Where the symbols take the items:
state | e z b
z944 | z742 z984 z434
z312 | z580 z206 z147
z233 | z742 z517 z531
z162 | z148 z707 z238
z984 | z178 z206 z976
z756 | z361 z415 z627
z281 | z445 z694 z419
z110 | z477 z32 z281
z238 | z860 z328 z162
z434 | z407 z984 z335
z53 | z162 z112 z707
z993 | z312 z641 z375
z407 | z839 z335 z657
z612 | z993 z580 z679
z762 | z32 z445 z319
z181 | z976 z657 z162
z177 | z627 z212 z406
z858 | z189 z627 z79
z657 | z580 z742 z147
z395 | z148 z162 z766
z839 | z345 z548 z326
z361 | z32 z237 z97
z442 | z32 z189 z395
z319 | z415 z756 z361
z641 | z612 z312 z580
z326 | z181 z531 z238
z742 | z944 z641 z612
z178 | z395 z839 z53
z148 | z237 z766 z576
z97 | z406 z576 z858
z517 | z641 z993 z326
z32 | z281 z319 z694
z237 | z97 z442 z576
z627 | z79 z79 z496
z621 | z442 z177 z189
z860 | z496 z925 z839
z428 | z415 z97 z621
z766 | z189 z238 z860
z477 | z762 z742 z445
z212 | z406 z395 z148
z189 | z177 z79 z212
z310 | z976 z181 z238
z328 | z766 z345 z212
z445 | z319 z679 z756
z79 | z212 z428 z395
z406 | z496 z148 z53
z531 | z181 z407 z259
z707 | z576 z178 z328
z694 | z419 z361 z428
z576 | z858 z177 z419
z580 | z679 z147 z110
z206 | z233 z944 z517
z147 | z110 z762 z32
z335 | z326 z233 z976
z415 | z237 z621 z679
z496 | z395 z310 z162
z259 | z984 z657 z206
z375 | z147 z477 z762
z548 | z326 z976 z531
z112 | z406 z442 z178
z419 | z756 z428 z415
z976 | z531 z335 z407
z679 | z375 z110 z477
z151 | z434 z259 z984
z925 | z839 z310 z162
z345 | z335 z259 z181

The rows follow the links: the fewer symbols apart two items are, the more alike their rows tend to be.

Each row is also shifted at random along 7 hidden directions that mean nothing.

Some items, each with a row of numbers:
z206: -19 -7 +17 +5 -29 -1 +37 +31 -12 -5 +49 -20 +21 +14 -20 +42 +12 +42 -23 -20 -32 +35 +27 -9 -58 +20 +22 +8 -19 -45 -41 -22 -12 +7 +0 -46 -5 +5 -19
z766: +23 +13 +66 -14 -65 -16 -10 -33 -36 +100 -10 +8 -16 +38 +37 -14 -9 -1 +25 -37 +30 -36 +4 +0 +21 -46 -29 +27 -83 -41 -31 +46 -56 -22 +7 +45 -10 -33 -62
z641: +27 -29 +12 -56 -86 +8 +17 +9 +57 +19 +22 +58 -27 +23 +25 -38 -7 +55 +11 -46 -32 -26 +22 +12 -54 -11 -14 -34 -35 +1 -8 +27 -93 +47 +26 -4 +2 -9 -39
z326: -18 -7 -7 -3 +53 +11 -2 +0 +25 -68 -76 -6 +12 -19 -23 -19 +11 -42 -14 +47 +33 +11 -38 +45 +25 -8 +52 -5 +5 -7 -27 -27 +27 +31 -27 +65 -62 -51 +1
z178: +2 -33 +26 -111 -39 -15 +7 +7 +6 -31 -31 +72 -38 +42 +1 +24 +14 -5 -57 -1 -19 +33 -33 -29 -24 -39 -11 +71 -44 -23 -7 -10 +23 -23 -18 +27 -25 -69 +32
z181: -3 -1 -4 +29 +35 -7 -13 -21 -27 -20 -20 -17 -6 -13 -34 -6 +21 -4 +28 +59 +34 -6 -43 -2 -3 +47 +44 -15 -2 +5 -38 -18 +52 +17 +7 -3 -20 0 +21
z406: +14 -26 +21 +35 +31 -20 -10 -11 -2 -21 -8 +7 +2 -29 +19 +28 +27 +3 +21 0 +65 +12 -23 -86 +57 +1 -24 +0 +41 +40 +45 +29 +2 -62 +32 +26 -20 +29 +47
z177: -7 -32 +9 -47 -33 +15 +42 +8 -17 +5 -50 +49 -58 +8 +11 -9 +16 -4 -67 -27 +14 +32 -2 -3 +2 +30 -21 +17 -14 -11 +6 -12 +19 -7 -66 -32 -10 -4 -51
z407: -45 -23 +63 +3 +72 +17 +51 -75 -9 -16 -23 +25 -63 -1 +13 +54 +14 +30 +59 +92 +61 -55 -31 +2 +41 +30 +70 +33 +5 +19 -12 +24 -6 -6 +27 +32 +4 +43 +52
z375: +5 +42 -20 +25 +1 +8 -34 +20 -42 +44 +54 -23 +48 +37 +29 0 -29 +9 +17 -16 -22 -18 +63 +54 -14 +98 -26 -57 -13 +85 +9 +59 -15 +69 +52 -63 +62 +28 -33
z976: -35 -10 -24 -11 +43 +28 -42 -30 +25 -42 -21 +32 -21 -55 -39 -15 +6 -40 -10 +27 +31 -17 -51 +63 +25 +6 +40 -1 +0 +23 -14 -10 +16 +66 -18 +30 -48 -25 +11
z147: -4 -25 +7 -31 -10 -9 +18 -18 -14 +23 +12 +28 -13 +8 +18 -35 +18 +51 -3 +14 -27 -71 +17 +34 -14 +49 -7 +11 +12 +34 -1 +15 +18 +17 +17 +13 +20 +25 +28
z328: +17 +6 +55 +13 -31 -28 +17 -20 -44 +50 -39 -30 +32 +47 +10 +3 +29 +1 +6 +24 +46 +13 -10 -40 -13 -60 +11 +30 -34 -63 -39 +12 +24 -101 -5 +29 -19 -23 +2
z189: -14 +11 +4 +31 +13 -15 +4 +32 -4 +2 -18 -10 +13 -61 +3 -17 +18 -27 -38 -15 +53 +7 -2 +17 +59 +24 -32 -7 +30 +16 +24 -27 +2 +17 -43 +9 -41 +32 -27
z110: -5 +22 -9 +7 +22 -16 +41 +7 +6 -5 -9 -14 +17 +17 +35 -11 -6 +35 +20 +76 -12 -36 +28 +30 -2 -10 +13 0 +51 +56 +37 -8 +15 -28 +30 -10 +46 +46 +55
z419: -1 +5 -3 +19 +43 +1 +19 -3 +21 +10 -31 -32 -16 -8 +0 +1 -31 +4 +34 -10 -36 -19 -7 -39 +15 -38 +5 +1 +31 -52 +30 -10 -20 -48 +6 +39 +26 +12 +32
z212: +4 +3 -18 +27 -22 -15 +6 +3 0 +12 -3 +11 -6 -54 +37 -17 -6 -10 -25 +6 +50 +43 -12 +50 +36 -16 -37 -15 -6 +75 +50 0 -37 +37 -40 -44 +2 +9 -40
z237: +8 -15 -58 +41 +43 -1 +11 -22 -31 -25 -50 -43 +30 -10 +22 -12 -14 -12 -16 -3 +4 +48 -15 +14 -22 -25 +0 -17 +19 -26 +25 +23 +10 -29 -33 -15 +24 -28 +18
z627: +13 +12 -38 -36 -7 +27 -14 +25 +38 -38 -21 +32 -49 +15 +0 +1 -2 -42 -44 -11 0 +24 +5 +6 +13 -10 +2 +8 +8 -23 -10 -32 +34 -2 -64 -31 -2 +6 -50
z312: +21 +11 +5 +49 +10 -34 +31 +33 +50 -16 +5 -25 +51 +9 +29 -3 +9 +47 +36 +34 +25 -31 +20 -25 -27 -38 +25 -54 +52 0 +22 +1 -51 -45 +45 +22 -1 +63 +40
z839: +1 +6 +20 -18 +31 -11 -1 +6 +37 -52 -59 +1 -10 0 -23 +10 +4 -30 +24 +78 +49 +4 -42 -29 +24 -53 +53 +22 +10 +2 -16 -48 +26 -27 -2 +58 -41 -25 +30
z679: +6 -23 -15 -65 -37 +32 +0 -2 -9 +9 +15 +34 -10 +49 +1 -39 +4 +13 -26 -28 -63 -43 +48 +46 -28 +50 -21 +4 -13 +33 -19 +21 +31 +39 +2 -20 +18 -15 -26
z612: +28 +25 -32 +3 +14 -4 -14 +40 +20 -37 -27 -7 +32 +64 +44 -20 +14 +6 -35 -13 -7 -16 +34 +48 -33 +1 +14 -24 +5 -39 -32 +13 -12 +13 -10 +36 -9 +6 -2
z434: -40 -10 +50 +32 +6 +9 -2 -42 +21 +25 +79 +15 +1 -40 -21 +53 +10 +10 +52 +2 +39 -48 -3 -24 +27 -50 +17 +28 +21 -6 +10 +24 -43 -49 +35 +21 -20 +77 +37
z445: -11 +22 -37 -35 +10 +40 +30 +13 +15 -31 -11 -3 +15 +59 +15 +13 -43 -33 -18 +38 -51 +23 +53 +56 -22 -33 +9 +9 -5 +38 +12 -1 +21 -2 -12 -42 +58 -36 -19
z335: -54 +26 -12 -1 +28 +6 -42 +0 -35 +2 -25 -14 +17 +36 -35 +19 -17 -50 -25 +4 +18 +25 -14 +58 -29 +40 +47 -16 -55 -43 -45 +12 +23 +38 -25 -19 -4 -29 -9

From each start, follow one symbol. Which item do you reach?
Answer with the item's name.
---
+12 +13 -18 +18 +7 +17 +31 +17 +64 -65 +30 -7 +44 +18 +19 +24 +12 +6 -13 +16 +8 +10 +41 +23 -25 -76 +33 -3 +29 +1 -8 -9 -28 -30 +3 -2 -1 +21 +1
z: z641
---
-5 -4 -3 -9 -6 -37 -17 +33 -2 -21 -2 +12 +24 -19 -3 +24 +2 -5 -17 -3 +11 +42 -17 -42 +4 +8 -37 -4 +13 +43 +50 +0 +6 -5 +25 -9 -8 -3 +44
z: z442
---
-2 +24 -80 +39 +61 +9 +5 -8 +18 -18 -36 -45 +25 +8 +19 +7 -69 -30 +11 +16 -38 +43 +0 +53 -17 -74 +11 -31 +14 -3 +45 +15 -30 -5 -15 -19 +77 -33 +20
b: z97
---
+26 -30 -11 +73 +22 -12 -9 -47 -20 -1 +22 -22 +20 -87 +26 -24 +26 +6 +9 -6 +64 +5 -33 +8 +72 -8 -37 -6 +23 +58 +32 +28 -9 +12 +0 +24 -20 +4 +12
b: z576
---
-35 -5 +18 +3 +35 +3 +19 -8 -14 -45 +52 -3 -3 -27 -15 +56 +33 +11 -25 +9 +13 -5 -8 +14 +6 -2 +17 +67 +14 -24 -33 -27 +25 -10 -21 +10 -18 +30 +42
b: z976
---
+22 +24 +29 -13 -27 -29 +16 +9 -16 +28 -23 +18 -32 +23 +67 +19 -9 -4 +2 +28 +54 +26 -16 +6 +39 -49 -24 +32 -48 +28 +14 +14 -42 -8 -21 +2 +18 -19 -25
e: z148
---
+45 +43 -34 +24 +12 -5 -62 +16 +17 -22 +23 -1 -19 -21 +1 -3 +13 -43 +10 -5 +29 +11 -17 -13 +50 +1 -21 +4 +7 +17 -15 -26 +28 +28 -20 +8 -23 +1 -19
b: z162
---
+47 +48 +23 +20 -26 -24 +3 +7 -22 +27 -1 -44 -26 +45 -4 +17 -13 +7 +40 +47 -6 +31 +2 -39 -15 -2 +10 +4 -33 -16 -43 -32 +26 -16 +0 -33 +27 -18 -33
e: z496
---
+23 -45 -21 +29 -9 +8 -36 -40 -34 +30 +8 -11 +3 -42 -28 -29 +32 +4 -6 -73 +11 +14 -27 -69 +2 +39 -35 -24 +19 -42 +4 +41 +28 -39 0 -3 -14 +15 -2
e: z858
---
+51 +25 +6 +37 +9 -20 -13 +2 +40 -21 +13 -22 -17 -25 -16 +1 +8 -1 +64 +64 +23 -9 -26 -56 +39 -49 +15 -3 +26 +29 -9 -54 +14 -28 +30 +18 -15 +11 +18
z: z310
---
-28 -23 +3 +24 -19 -19 +8 -28 -34 +4 +24 -16 +23 -79 -68 -29 +32 +15 +5 +42 +21 +16 -40 +13 -10 +24 +21 -7 +4 +26 -17 -47 +53 +31 +1 -38 -38 -6 +14
z: z259
---
-15 -3 -30 +34 +4 -23 +6 +19 -1 +37 +30 -41 -3 -66 -34 -24 -37 +42 +32 -19 -68 +10 -12 -24 -5 +25 -27 -25 +38 +19 +53 -47 -9 +27 +23 -40 +34 +21 +28
b: z428
---
-43 -27 +16 -32 -8 +19 -7 -35 +29 +16 -30 +44 -26 -3 -31 -3 -14 -13 +32 +20 +23 -4 -32 +12 -8 -6 +41 -18 -33 +8 -4 +27 -39 +21 +17 +12 -24 -16 -9
b: z259
---
-17 +14 -22 +41 +35 +15 +20 +8 +15 -58 +68 -13 +13 -45 +24 +51 +6 +10 -3 +17 +13 +7 +21 +55 +14 -18 +12 +21 +18 +38 -1 -14 -35 +43 -12 -29 +1 +24 +11
z: z984
---
-18 -13 +4 +13 -15 +18 -21 +12 +39 -12 +30 -9 +49 -30 -37 -3 +1 -12 -5 -46 +6 +20 +14 +17 -8 +6 +10 -47 -16 -2 -6 +11 -52 +49 +18 -1 -47 -10 -42
z: z517
---
-30 +6 +40 -12 -7 -19 +39 +29 -37 +46 -43 -6 -22 +13 +10 0 -11 +14 -32 -36 -12 +9 +13 -13 +11 +63 -20 +8 -15 -35 +16 -3 -11 -1 -30 -6 +1 +7 -31
b: z189
---
-1 -10 -36 -14 +6 +46 +29 +12 +21 -36 -12 -17 -12 +7 -35 +8 -24 -22 -6 +4 -72 +44 +28 -28 -16 -4 +10 0 +19 -3 +12 -42 +51 -27 -26 -49 +31 -25 -30
b: z627
